[ 325   94 -160 -417  769] ans = 325

[-272  -82 -614  -44 -158  223] ans = -44

[-315  -57  359  616  -24] ans = 359

[[ -95  307  534  214  155]
 [ 190  456  757  183  -29]
 [-225   77  262    4  -88]] ans = 534

[[ 167  238  470 -484]
 [ 260  175 -620  593]] ans = 470

[[-156 -352  183  184    0 -650 -174]
 [ -57 -118   80  116 -360 -150    0]] ans = 183

[[  27 -123  448   12]
 [  61   21  715    5]] ans = 448

[804 787 408  75] ans = 787

[[ 505 -526 -444 -180]
 [-677 -508   -5  312]] ans = 312

[ -51 -626 -582  441  166  371  426] ans = 426
---
280	739	-232	518
545	154	-160	-89
--> -89

-54	-69	119	80	-95	111	-81
131	191	-692	-554	334	-684	305
--> 305

275	-84	428	806	690	-173	210
-89	40	-232	-212	-405	71	-180
--> -180

477	20	-196	791	-289
-105	-286	699	-310	15
--> 15

247	84	-119	700	201	122	179
14	-6	46	-392	292	-220	276
--> 276

416	-256	321	389	-384	-431	319
624	-535	596	-467	404	547	-372
--> -372
---
[[347, 198, -51, 575],
[-619, 540, -272, -365],
[529, -191, -85, 433]] | 575

[[242, 341, -381, 54],
[257, -214, 7, 244],
[-152, -660, 558, 110]] | 54

[[92, -591, -381, 364],
[-337, 207, 16, 56],
[-243, -61, -378, 231]] | 364

[[-28, -724, -120, 17],
[-4, -368, -382, 93],
[-51, -216, -401, -86]] | 17

[[-72, -611, 5, -61],
[248, 133, 175, -83],
[-272, 112, -68, 75]] | -61

[[675, -44, -365, -216],
[659, -352, 162, -225],
[734, 102, -224, 192]] | -216
---
[40, -23, 3, -178, -45, 200, 799] → 200

[-620, -696, 0, -504, 625, -402, -343] → 0

[[281, 598, 55, -297, -199, 336, -263],
[-735, -410, 13, -558, 308, 36, 253]] → 336

[-237, -76, -547, 490, -655, 111] → 111

[[7, -574, -578, 235],
[714, -493, 775, 321],
[-365, 507, 432, 476]] → 714

[-449, 114, 606, -301] → 114

[-552, 258, 134, 620, -122] → 258

[[-600, -724, -15, 105, 486, 298, -91],
[156, 65, -32, 55, -33, -113, -28]] → 298

[[379, 51, 434, -239, -345, -167],
[106, 31, -78, -328, 662, -189],
[108, 38, -71, -334, 660, -186]] → 660

[-739, 339, 80, -24, -498, -53] → 80
---
[[-61, 365, 182, 422, 112, 197],
[-184, 695, -37, 450, -115, 192]] → 192

[[-594, -703, -528, -533, 583, 627, -615],
[-476, 4, 333, -344, 7, 223, -76]] → -76

[[-66, -656, 500, 35, 498, 134],
[456, -485, -54, -177, 310, -53]] → -53

[[232, -722, -516, -179, -576, -524],
[-603, -468, 56, 156, -74, 10]] → 10

[[124, 60, 288, 77, -532, -373, 555],
[-75, 118, -616, 423, 42, -126, -46]] → -46

[[-312, 322, -34, -254, -91, 87, -450],
[-173, 166, 660, -103, -367, 180, -165]] → -165
---
[ 106.84   49.53   56.70 -141.70   14.43  -14.45  -99.34]
106.84, -141.70

[[ 133.13   18.89  -96.17   70.74 -207.71 -228.76   23.53]
 [  53.43 -187.65  -76.04   -1.96    5.76  -16.56 -226.44]
 [  17.85  -47.90 -213.31    8.04 -123.74   34.41 -114.27]]
133.13, -228.76

[-1.807 -0.196  0.391  0.513  1.567  0.012  0.996]
1.567, -1.807

[-0.03  0.17  0.10 -0.13  0.08]
0.17, -0.13

[-1.7  1.0 -0.5  1.8 -1.6 -1.4 -2.0]
1.8, -2.0

[-11.56  -0.90  11.65  -0.84]
11.65, -11.56

[[-0.006  0.007 -0.217 -0.020 -0.030]
 [ 0.008  0.083  0.156  0.009 -0.043]
 [-0.015 -0.180 -0.233 -0.092 -0.012]]
0.156, -0.233
---
array([  1.0,  18.2, -18.5, -13.7,   2.8, -14.2,  -2.4]) value -2.4
array([-17.380, -16.458, -12.442, -14.159,  18.076]) value 18.076
array([ -4.65,   2.98,   2.42,  13.88,  -0.83, -19.13]) value -19.13
array([ 1.744, -0.964, -1.118, -0.179,  0.339,  1.116,  1.939]) value 1.939
array([-0.29, -0.94,  1.56, -1.62, -0.37,  0.77, -1.23]) value -1.23
array([-12.5,  10.4,  11.4,  -7.2, -17.7,  10.7]) value 10.7
array([ -10.2, -107.3,  161.8,  -55.7]) value -55.7
array([-1.57,  1.22,  1.47,  1.38, -0.46]) value -0.46
array([ 0.943,  0.808, -1.588,  0.766]) value 0.766
---
[[105, -224, 78, 273, -10, -197, -496],
[146, -159, 67, 151, 279, -412, -699],
[408, 305, -71, -272, -42, -25, 125]] yields -197

[[106, 18, 82, -170, 67, 43, 715],
[-584, -655, 803, -570, 815, 778, -18],
[239, 317, -410, 400, -411, -395, -388]] yields 43

[[-649, -226, 74, -334],
[-293, 493, 161, 830],
[195, 564, 15, 421]] yields 74

[[113, 314, 132, 105, 246, 330, 400],
[125, 136, 57, 77, 156, 377, 243],
[93, 243, 266, 131, 248, 348, 820]] yields 330

[[-60, -605, 625, -822, 630, 241],
[628, 334, 271, -530, -103, -511],
[349, -137, 34, -172, -634, 508]] yields 630

[[115, -253, 426, 107],
[-87, -49, -260, 4],
[-90, -642, -759, -205]] yields 426
